Each row has a class, written after it.
[  22  -76 -212  386  -80 -101  -10  -72  101  -29  341 -106  -75 -116
   12 -238  -62   -7  104 -187  494   69   58 -165 -648  137   41  107
  102  230 -101 -114 -336   29 -269]
div
[-157   82  206 -148  -49  -24  -43  408  260  -73  242 -298 -206 -116
   51  494   32  353   34  310  191 -151 -252  256  211 -394 -226  -37
   66 -458 -173  -22   -5 -236 -412]
Telog
[ 193 -139 -225  168  216  145   22  146   24 -132  146  272  201 -215
 -194 -538 -372  -81 -152 -137   77 -374  -52  -98 -429  215   64  -72
  124  543   49   46  341  246 -182]
div
[ -90  -25   -1  118  161  139  -57 -397 -121  -15  -18 -345  215 -181
 -412 -496 -138  143  104  -60 -393   10  218   80 -191  569 -171   76
   76  185 -131  -43  -54  422 -105]
Telog
[ 157   62  -26   34  258  -77  -18   76  296 -171  -49  105 -164  130
 -175 -123  -16 -173   95 -260 -366  318  172 -170   18  245  209  182
  -68  -48 -113 -198  -52  102  493]
Bizu
[ 201 -235  -91 -132 -167  -24  125 -174  160    2  166  415   11 -151
 -334 -695  -15 -126   36  122 -195 -104  143  -86  -64 -227  172  -21
 -141  109 -144 -207 -134  157  -13]
Bizu
[-190   89  372  -57  158  132   29 -145  154  574    7 -366   80 -125
 -286   95  -80   53  590  299 -332 -113   59  185  245  260 -191    2
 -228 -402 -179  244  217  246 -354]
Numu
[ 280   43 -102  236  430   79  -46  223   49 -308  147 -139 -127 -323
 -516   22  231  -62   40  500 -591 -408 -237  111  140  360 -213   -1
 -241  -60 -112  284  115  495  138]
Telog
[ -67  -51  356  -59 -145  367   20  325  406 -397   57 -297  246 -133
 -506 -339   53  219  486 -414    6 -535 -204 -482 -142  331 -107    1
   40   68  153  101  377  596  163]
nava
[ -73 -301  365 -563 -219 -123  -16  333  317 -151  -53  383  234 -263
  -84   36  360  162  -15  243  120 -415  -45 -182  263 -520   -5    2
  -81 -185  151  -75  326  -22   62]
Foz
[ 185  -69 -185   96  202   67  331  111   48 -174  554   56    2 -133
  -65 -189 -208  -24  -30  116   27 -165  179 -126 -128 -170  219 -305
 -329  184 -167    8  -32 -225 -375]
lezaf
[-239  356  431   12   97   79  104 -254 -229 -125 -315 -430  -38  176
 -142   37  -99  212 -244 -243  -32    9 -201    7   83  208  241 -250
 -225  462  -31  -17  112 -231  156]
div
[ -28 -155  193 -539   71  -70 -223  431  467   38 -270  383  563  -86
 -156 -526 -290   18   93 -299  142 -104  508  283   71  -73  295  179
  413   41 -332 -283  260  313   25]
Telog
[   1  -25  162 -217 -117   94   19  -85  -44 -358    1 -345 -195 -306
 -304   59  124  454   83  426  -60 -366 -309  -76   57 -300 -131  -13
 -229 -372   52 -283   18  -31 -216]
Bizu
[ -26   32  105 -140    7  174   93  103   22   36  142 -414  -71 -270
 -189  122 -258   70   28  524  133 -160 -472  130   26  101   16 -130
 -103 -241  -31  -56   33  244   46]
div
[ -45 -402   75   53    6   87  153 -150  -91  212 -236  715  258 -276
   -2 -230 -566  240  291 -307   75 -221  197 -246 -786  598  635 -149
  -69  -56  226 -333  288    3   29]
Foz
[ 459  -14    5   50  145   23  -38   86  120  382  205 -145 -226 -398
 -373  124   20  -74  156  543 -175  -55  -15  125  143  -36 -370  110
 -384 -708 -116  101 -100  128 -129]
Nuf
[-272 -421 -783  -64  168 -413  205  275  -56  207  285  128 -231 -101
  526  262  -52  214  -32  -86  407 -308 -186 -183 -336   37  267 -248
  123  127  160  187   32  235 -140]
div
[ 151 -205  -68  -27  159  130  173  144  -99 -178  180  364  245 -367
 -112 -422 -489 -218   81 -607  296  -28   23  -58 -329    8  468 -143
   86  247  119 -225  242 -221 -380]
div
[  80  -29  262  185 -248  259    5 -400  119  173  -67   49 -191   -8
   53  -13 -110   29   15  313 -200  -15  -30 -203  -56   47 -307    8
   34   70  110  109  113  257  223]
lezaf
[ 137  -17  -82  286   90  -26   97   80  274 -297  173  332  283   84
 -362 -524   91  -84   60 -153 -217  371  -52 -325 -151   34  110  180
   23  224  108 -122  -53   89  -52]
liv
[ 160 -231   25 -365  216 -438 -254  312  312   18   88  330  -58 -202
  195 -223 -143   98 -112  -20  539  -59  642  -86 -653 -172  144 -161
  292  250 -141 -145  189  574  250]
Telog
[-175  152  -86   50  123  128    6 -239 -167  109  228 -427  -91  -70
 -197  -59  -64  178 -279  614  -56 -151 -547   17  -70  116 -468    0
  -84   39   91  -26 -100  134 -294]
bulem
[ 171 -273  -42   90  384 -192  -20  319 -139 -308  115  450 -125 -133
  -82 -446 -139 -111  -15 -526  527  -75  319 -407 -639  295  337  -91
 -155  476 -104 -166   84  164 -645]
Nuf
[-200    4  402 -274 -186  120  180  176  372  177 -167 -419   36   58
 -137  112  -60  256  214 -240 -274  131 -176  144  220 -128  -53   49
 -236 -389 -106   94  265 -115 -229]
nava
[ 235  -19  255   -9   66  167  103 -131  -41  296  162  141 -152 -236
  -76  138    5 -114 -134   -8 -639  136  137  180 -138   51   91 -318
 -354 -293   -6   97  -40 -279  322]
liv
[ 305 -384 -582  125  279 -117  114   -8 -290 -266  283  301   50 -368
 -124  -57 -177   78 -243  221  429 -195  -83  139   42 -310  180 -111
 -181  500   44   42 -266  -69 -288]
liv
[ 143    2  285 -252 -128  -98  107  240  406  -28  182 -103  195 -182
 -286 -190  309   74  -57  281  238 -146 -355 -181   14 -411 -357 -157
   57    6  156  106   78  407 -157]
Foz
[  68   21   27 -118  178  -40 -217  506  445   96  260    6 -420 -402
  129  363 -253  115  312 -187  149  189 -236 -121   42 -413   -9 -155
  -13 -461  141   13  151  226   74]
Telog
[-158 -176 -165  -57   62    1  -46  564  236 -132  444  -36  -73 -438
  171   26 -138  195  -36  336  448 -842 -383 -132 -409 -244 -187 -311
   88  320   31  299  309  217 -120]
Numu
[-106  103 -177  101   93  213   90  113   73 -306  114 -321   -1 -227
 -123  -41 -182  138  219  197 -581 -129 -344  137  557    1    1  202
  110 -345 -314 -135  -27  -91 -495]
liv
[ 229 -109 -184   93  258  -80   20   18  106 -184    6  217  -27   38
 -200  112  115  -82  313  -26 -246  374   60  220 -124 -136  194   51
 -278 -195   95    4 -136  -68 -325]
Bizu
[-266  -70  -84 -193  231  -41 -278  246  -36 -133  257   10 -263  136
   30  -50 -206  117   12  186  353 -187   -3   57 -318 -181  -32   29
 -283  384  -10  140   75  135 -156]
Numu
[ -33 -110 -135   22  139  281 -158  -60  -25 -135   56  -13  551 -171
    7 -106 -120  -88    0  127 -129  -68 -234  286  -37   31   12  134
  -13  422  132  182 -128  111 -137]
bulem
[-134   79 -652  172  -19  250  105  395  163   65  541  400   22  500
  318 -149 -142 -204 -119   62 -285  -48 -375 -257  -73  -84   86  -58
  -90  160  275  288 -118  -19  322]
lezaf
[ 217  217   66  220  259 -235  153 -156 -205   70 -199 -247 -385  383
   42   90   35  319  -39  124 -464  175  252 -201   16  416  -65   24
 -306 -189  -80  -23  -41 -137   75]
Numu
[ -40 -102  255 -222  102   75   14  -55   16   19  -85 -461 -352 -314
 -465  212 -306  582  -56  270  -85 -154  -36   -7  172  327 -166   78
 -311 -525 -157 -301   57  -17  189]
Nuf
[  81 -137  -95  -61  208 -212 -246  -57 -593  263  -67  -37 -557 -333
  -60  422  -89  119 -349  376  360    3  149  525 -236  112 -152  -46
 -207 -358  -68  -74  -53 -205   11]
Telog
[ -77 -189 -505  104   65  248   64  302 -151 -312   35  147   55   23
   47 -197 -549   23   28  592  393 -235 -463 -259 -263   68  218  -65
 -293  163  152  -53  259  223 -424]
Nuf
[-229 -210  -98  -29  437 -132  121  117 -100 -295  130  177  -15  224
 -285 -120 -338  101 -161 -296  473   31  298   28 -399  173  378 -184
 -426  798  -57   96  355 -136 -254]
Foz
[ 110  -16   -4 -256    8  140  195 -233  -93  333 -108  293  150  235
  -86 -342 -361   41   55  183 -113 -384  318 -212 -127  204  165 -320
 -120   16  116  -57  355  284  277]
nava
[-222 -215  -85 -201 -307 -195   37  177  260  397   72 -168   60 -352
 -366 -436 -199  459   32 -196  309 -411   87  334 -376 -150  -35   30
  178 -176 -232   28  237   42   26]
Dete
[ 151  -75 -259   48  -67  -56   26   27  139 -280  693  178  -99   47
 -316  147  130  144 -228  -39  566  305 -306   88  149 -899  174  -73
 -207  460  161  171 -277  -43 -151]
Nuf
[ -52   17  -20   63   21   20   49  199  208  272  204  128  198  239
  -49 -320  -53   66 -221 -258 -166   12  176 -274 -599  261  137  154
 -162  116  -24   91  277   51  296]
Nuf
[-248  -30 -290  346  479  112 -179  -45 -176 -184  -32  -96 -311 -131
  483  695 -308 -142 -355  314   98  181 -481    5   98   52  -23  161
 -431  392  -62   84 -144 -400 -354]
Nuf
[ -41 -101  159 -239 -465  -99  -91  184  250   99   85  -13   93 -258
 -360 -366  127  478  285  -98  255 -281  160  107  -86 -484 -388 -160
  337 -527  112  -82  147 -118 -417]
Dete
[ -19 -160 -170  159 -230   58  -17 -106 -134  113 -137  -93  141 -345
 -108 -446 -251  123  107 -180 -121  212 -134  177   54   11   44   58
  122   71  -26   77   64  201 -222]
Telog
[-317   81  173 -395 -504  -21 -149  300   -2  308  280  -52 -234  154
   95 -287  229  159  427 -317  234 -582  275 -388 -520  -77   59 -190
  -99 -388  110  167   48  196  454]
Nuf
[ 180 -209 -315  251 -241  466   48  140 -111 -143  -90  563  372  105
 -289 -459  -94  -18 -171   16  155 -304 -310 -100 -372   97   66 -362
 -179  279  432   28   95 -103 -160]
Numu
[ 164 -180  231 -216 -211  170  105  -72  -15 -247 -263 -147  -14  -17
 -452 -491 -136  280 -165   48 -160  206  118  -14  -41   63  -76 -100
 -246  -25   61 -175   91  125  100]
lezaf
[ -88 -263  174   -8  383    4 -450   32 -246  130 -206  258  283   17
 -349 -432 -260  -15  152 -574  477   78  777  203 -420  493  218   61
 -224  782 -119  162  232  218 -152]
Bizu
[-253  230  211 -153  114 -139  -76  115  384  161   94 -368  217 -275
 -140  -41 -201  -38  351  397  337 -444  -15  200  564 -260   14  114
   62  118 -495   88  -68   97   95]
Dete
[  14 -384 -166 -160   74  304  154   98    1  108  145  222  184 -206
  -27 -176 -201  221   55  185 -343 -402 -304 -286 -415  144 -142 -228
 -135  -98  421  202  476  479 -444]
Nuf
[ 226   98  330   90  -27   77 -128   -9 -311  -66 -262  127 -163   80
 -336 -180  347 -313  207 -818  164  401  233  -54 -141   93  254 -152
 -240  -30  153   11  146  -38 -194]
Numu
[ -20  -67  482 -375  110  165 -214  401  103 -233 -342  161  -88   20
   80 -260 -231  185  428 -555 -104 -215   21 -392 -573  256  -16  131
    8 -301  262 -184  319  327 -356]
Nuf
[ 235  -53 -554  539  -21  361   16  330   -3 -536  352  170   39   -3
  -84   36  150  -90  -49  145  202 -189 -796 -419  586 -203 -205    5
   23  304  298  125 -147    3 -458]
Bizu
[ 121   57  414   74 -247   69  -52 -286  373  235  -85  289  161 -149
 -518 -200  166 -172   87  124  -18  180   76   71  262 -274  -41  -47
  -48   62  -76   38  223  143   42]
Foz
[ 188   95  209  674  198    9 -209   28 -214  358  195  195 -206  271
  -10  464   52   18 -249  244  182  327  235   19  -24  602  -99   -5
 -261  247 -132  311   -6 -136    1]
Foz
[  73   -8 -324  283   63  -67   67 -231    9 -276  312 -105  -87  243
 -152  -26  166  131 -239   81 -311  539  -84 -158  199   -7  243  281
  -89  320  -41   -2  -43  231  316]
Numu
[ 205  136  -71  412   32  124  -70   54  238  197  -63  428  -10  -86
 -183 -241   97 -162 -290  223 -495   30  163 -201   58  296 -111  -91
   10 -195 -152 -136  185 -107  170]
lezaf
[ -35  172  264 -317  498   80  -24  275  321 -694 -187 -430  358  259
  -75  -85 -224  126   59  -33  339 -441   96  -58 -116   43  -13 -249
  -74  881 -102  161  140  452 -153]
Foz
[ 259   40 -213  175  191 -212  -29  272  117  499  314  274 -312 -238
  515  114 -113 -103 -233  -71 -378  103  -32  231 -343  306  228  152
  356 -535 -507 -266 -476   97 -166]
Telog
[-330  -71   28 -107   79  304  -63 -236 -397  -19 -145   36  110 -264
 -330 -248 -254  -99  199  379 -143 -311 -256  179  -43  264   53 -213
 -198   80  151   29  277  110 -172]
Numu
[ -62  -22  213 -406  468 -169  -92  147  355 -366   67 -405 -158 -125
 -497   97  -38  -77 -363  202  367  179  -40  393   25 -432 -347   -5
 -349  460 -229   95  -16   15 -195]
Nuf
[ 106   -1   58 -149 -167   12   32   23  -73  111  299  331  -15 -185
 -221  171  255    3   -4  183  -22 -170  -85  195  404 -604 -143 -268
   60 -282  244  110  141 -424  -24]
Bizu
[ -45    7 -135 -118  384  -66  272   81  295 -361  457 -321 -136 -344
 -263  182   65  128  140  142 -240 -310 -453 -269   81  -98 -152  -45
   91  -82  169   26  208  277  160]
Numu
[  97  -47 -462  404  220  116  125  420 -158 -327  181   12 -103  254
   98  -12 -146  -86   51  175 -136   24 -427 -221   14  319  -70  161
  -51  144  159  273   66  146 -177]
liv
[ -54  -54  130 -270 -348   50  -90  281   10 -324 -155 -121  174   31
 -240 -440  257   83 -188   85  323 -351 -101  123  117 -397 -144  -51
 -122  278  -82   40  -25 -116 -142]
Numu
[ 227 -132  -47   66  128  308  214  301  454   76  188  175  -51 -272
 -196 -165 -386 -168  244  -39 -214  -94 -225 -252   14   74 -133 -276
  -17 -287   29   38  364  229 -501]
Nuf
[ 125   88 -268  212   19  -18  -98   65  -14  334  129  136  231   53
   99  -38 -174 -251 -286  325  366   67   65  -24  250  -55   60   21
    1  381 -109  191  139   84  414]
nava
[  11  253 -179  492  131   76  128 -162  -14  174   60   86   94  231
  -35  -10 -189   69  113  121 -139  100   25  -44 -155  322  309    1
 -131   61  -76   16 -117  -70   88]
lezaf
[ -44 -181 -118  -48  106  252  102   -1  236   87  431  215   71 -219
 -129 -388 -449   10  243 -200  -22 -368 -365 -341 -646   60  -94   85
   37   27  386  -43   74  298   66]
Dete
[ 326 -108 -268   14  274   64   88  -10  -71 -101  452   31 -160  -39
 -218 -157  231  -22 -161 -242  172  102 -235 -109 -303 -275 -163 -245
 -344  248  281  115 -482  295 -558]
lezaf
[ -47  170  214 -300  137 -292   29  549  197  414 -224  206 -197 -159
  311 -357 -430  -42 -201 -270  -91   81    6   92   -4  129  142 -113
  380 -423 -460 -419   62 -111 -306]
Telog
[-116 -171   83 -323   29   55 -163  -74 -391 -136   98   22  -85 -196
  -69  -84  -49   49  -91 -113  316 -176  -60  260 -503 -321 -191   12
  -16  -10  275  -36  146 -156 -495]
Dete
[-105  127  243 -249  341 -147   64  199  158  170  -40 -332  101   77
  -64  -96   -9  250  -90 -203 -313  167  -59  -94  -22  174   31 -194
 -125  201   69  228  356  362  102]
bulem
[-125   64   40 -584   20 -145   14  488  510 -224  348    4  147 -203
   69 -399 -142 -113  454 -288  297 -561 -141 -222  -84 -559  213 -127
  195  194   94   50  -39  342  352]
div
[ -57 -223    3  105   80  134  -47  -70   17  -78   80  320   94 -151
 -139  -78 -217  -77  247   47  432 -126  -44 -233   23    4   42 -122
  -67  401  216   45  130  104 -107]
Numu
